Here is a tiny trained network, its code and every weight. The questions are about switching its units off for an input and a class, where a switched-off unit gives its printed mean instead of its output.

import numpy as np


def w(rows, s, z=0):
    codes = np.array(rows[::2]) - 128.0
    scale = np.full(codes.shape[1], s)
    scale[-1] = z or s
    return codes * scale


def norm(h):
    return h / np.sqrt((h * h).mean(-1, keepdims=True) + 1e-5)


def f(y):
    return np.maximum(y, 0)


def log_softmax(a):
    a = a - a.max(-1, keepdims=True)
    return a - np.log(np.exp(a).sum(-1, keepdims=True))


def net(x, mask):
    res = np.array(x, float).reshape(1, 6) / 4 @ E
    u = 0
    for l in range(4):
        y = f(norm(res) @ A[l][:, :-1].T + A[l][:, -1])
        res = res + np.where(mask[u : u + 3], y, B[l][:, -1]) @ B[l][:, :-1]
        u += 3
    return log_softmax(norm(res)[-1] @ U[:, :-1].T + U[:, -1])


A, B = {}, {}
E = w([
[151,155,126,109,132,112,121,153,138,133],'x0',
[137,145,130,116,132,124,123,135,135,124],'x1',
[110,94,108,156,132,122,119,95,135,119],'x2',
[109,123,159,112,120,157,1,93,123,246],'x3',
[166,3,166,15,206,113,138,178,152,130],'x4',
[110,151,166,100,86,49,106,59,63,83],'x5',
],0.0082)
A[0] = w([
[96,87,56,2,93,119,172,117,149,131,2],'L0N1',
[177,182,197,222,232,158,81,102,164,156,101],'L0N2',
[170,123,201,245,126,66,47,133,35,159,188],'L0N3',
],0.005,0.0015)
B[0] = w([
[135,107,249,167,119,73,175,130,142,63,193],'L0N1',
[125,77,101,212,93,161,143,169,98,181,198],'L0N2',
[159,169,133,123,121,141,118,118,162,99,253],'L0N3',
],0.012,0.0032)
A[1] = w([
[127,151,172,80,101,124,31,79,134,125,4],'L1N1',
[152,17,207,49,230,120,3,128,90,193,8],'L1N2',
[152,19,181,34,221,171,108,165,199,93,181],'L1N3',
],0.0057,0.0022)
B[1] = w([
[64,254,110,172,124,86,174,16,119,162,174],'L1N1',
[122,169,36,98,82,197,48,148,65,7,224],'L1N2',
[132,170,107,207,186,91,221,93,95,183,255],'L1N3',
],0.0094,0.0072)
A[2] = w([
[66,137,192,146,14,116,35,141,242,243,52],'L2N1',
[93,174,97,192,1,94,171,181,177,103,10],'L2N2',
[114,150,93,196,188,235,144,233,159,130,252],'L2N3',
],0.006,0.0017)
B[2] = w([
[180,93,252,147,128,166,208,69,164,147,170],'L2N1',
[110,123,72,79,148,152,107,126,50,144,212],'L2N2',
[88,117,104,143,149,167,131,115,214,102,254],'L2N3',
],0.013,0.0073)
A[3] = w([
[112,97,36,124,142,173,6,240,170,57,47],'L3N1',
[210,111,156,88,29,65,137,66,2,66,251],'L3N2',
[41,159,11,54,95,178,79,150,124,35,119],'L3N3',
],0.0061,0.002)
B[3] = w([
[8,114,63,99,79,155,159,134,117,95,185],'L3N1',
[189,104,211,53,132,51,72,154,139,158,242],'L3N2',
[110,90,47,80,78,118,38,245,61,120,253],'L3N3',
],0.012,0.0078)
U = w([
[52,84,26,134,110,195,118,185,125,97,254],'0',
[163,137,114,65,97,65,34,159,40,98,20],'1',
[154,114,103,221,222,106,226,130,203,105,130],'2',
[190,56,252,97,163,40,154,139,172,96,158],'3',
[144,94,162,206,113,236,144,93,193,202,156],'4',
[150,203,212,148,83,90,101,41,143,179,68],'5',
],0.017,0.00092)

Each question gives the input, the list of numbers given to net, and the class t.
The units are the neurons (one row each of A and B). Each row of codes is followed by its name. A weight is (code - 128) times the scale printed after its matrix; where a second scale follows, it is the last column's (A, B and U).
mask holds one flag per neuron, layer by layer. A switched-off neuron (its flag False) gives its mean, the last column of its row in B, instead of its output. The means were averaged over made-up inputs and are rounded, as every weight is.
A unit's drop is (log p(t) with every unit on - log p(t) with that unit switched off) / (log p(t) with every unit on - log p(t) with every unit switched off).
The circuit of an input: a set's keep is (log p(t) with only the set's units on - log p(t) with every unit switched off) / (log p(t) with every unit on - log p(t) with every unit switched off). Starting from all 12 units, units are removed one at a time, each time the one whose removal leaves the highest keep (on an exact tie, the one counted first), for as long as the keep stays at least 0.8.
units of the circuit, in order: the units of the circuit, biggest drop first
unit that matters most: the unit with the biggest drop
k most important neurons: the k neurons with the biggest drops, biggest first
k most important neurons of layer l: the k neurons of layer l with the biggest drops, biggest first
drop when u is switched off: that unit's drop, to one decimal
input [3,-3,8,6,-7,2], class 5: unit that matters most : L2N3
input [3,4,-7,2,-3,-6], class 4: 2 most important neurons : [L1N2, L2N1]
input [-2,5,-3,-3,1,4], class 3: 2 most important neurons : [L1N2, L3N3]
input [-7,0,0,3,-7,-1], class 4: units of the circuit, in order : [L2N1, L1N2]
input [-4,6,7,-3,0,3], class 1: 4 most important neurons : [L1N3, L2N1, L2N3, L0N1]
input [-1,5,-8,-4,1,2], class 3: units of the circuit, in order : [L1N2, L3N3]
input [1,-5,-1,2,-4,1], class 5: 2 most important neurons : [L1N2, L2N1]
input [7,5,3,1,-6,-7], class 4: units of the circuit, in order : [L1N2, L2N1, L1N3]
input [8,-8,-3,-2,2,1], class 3: 2 most important neurons : [L0N1, L2N3]
input [-3,5,-3,1,-7,1], class 5: 2 most important neurons : [L1N2, L2N1]
input [8,0,-6,1,-7,7], class 5: 2 most important neurons : [L1N2, L3N3]
input [8,2,-7,7,8,0], class 0: units of the circuit, in order : [L1N2, L3N1]
input [7,6,-1,-6,4,1], class 3: 3 most important neurons : [L2N3, L0N1, L0N2]
input [-5,3,2,-4,6,0], class 2: units of the circuit, in order : [L1N3]
input [5,4,-5,5,-5,-2], class 4: 2 most important neurons : [L2N1, L0N2]
input [0,-4,-3,4,0,7], class 5: 3 most important neurons : [L0N3, L1N1, L3N3]
input [-2,-1,-7,-7,4,0], class 2: 2 most important neurons of layer 3 : [L3N2, L3N3]
input [1,8,-1,-4,6,-1], class 2: 2 most important neurons : [L1N3, L3N2]
input [-6,6,2,1,-2,2], class 5: 2 most important neurons : [L1N2, L3N3]
input [5,2,2,-8,2,-2], class 2: units of the circuit, in order : [L1N2]
input [4,4,1,-2,2,-8], class 2: 2 most important neurons : [L1N2, L1N3]
input [2,2,-3,4,8,0], class 0: 2 most important neurons of layer 1 : [L1N2, L1N3]
input [8,-7,1,-5,-4,2], class 1: 2 most important neurons : [L2N3, L1N2]
input [-1,7,8,-6,2,-6], class 2: drop when L1N2 is switched off : 0.2
input [5,8,8,-8,-1,2], class 1: drop when L1N2 is switched off : 0.1
input [-4,8,-4,-2,4,6], class 3: drop when L1N1 is switched off : 0.0
input [-4,-2,2,5,-6,-4], class 4: units of the circuit, in order : [L2N1]
input [-8,-4,-2,2,0,-2], class 4: drop when L2N1 is switched off : 0.3
input [7,7,5,-8,-7,1], class 1: 2 most important neurons of layer 2 : [L2N3, L2N2]
input [1,-5,-1,6,8,0], class 0: 2 most important neurons of layer 3 : [L3N1, L3N2]
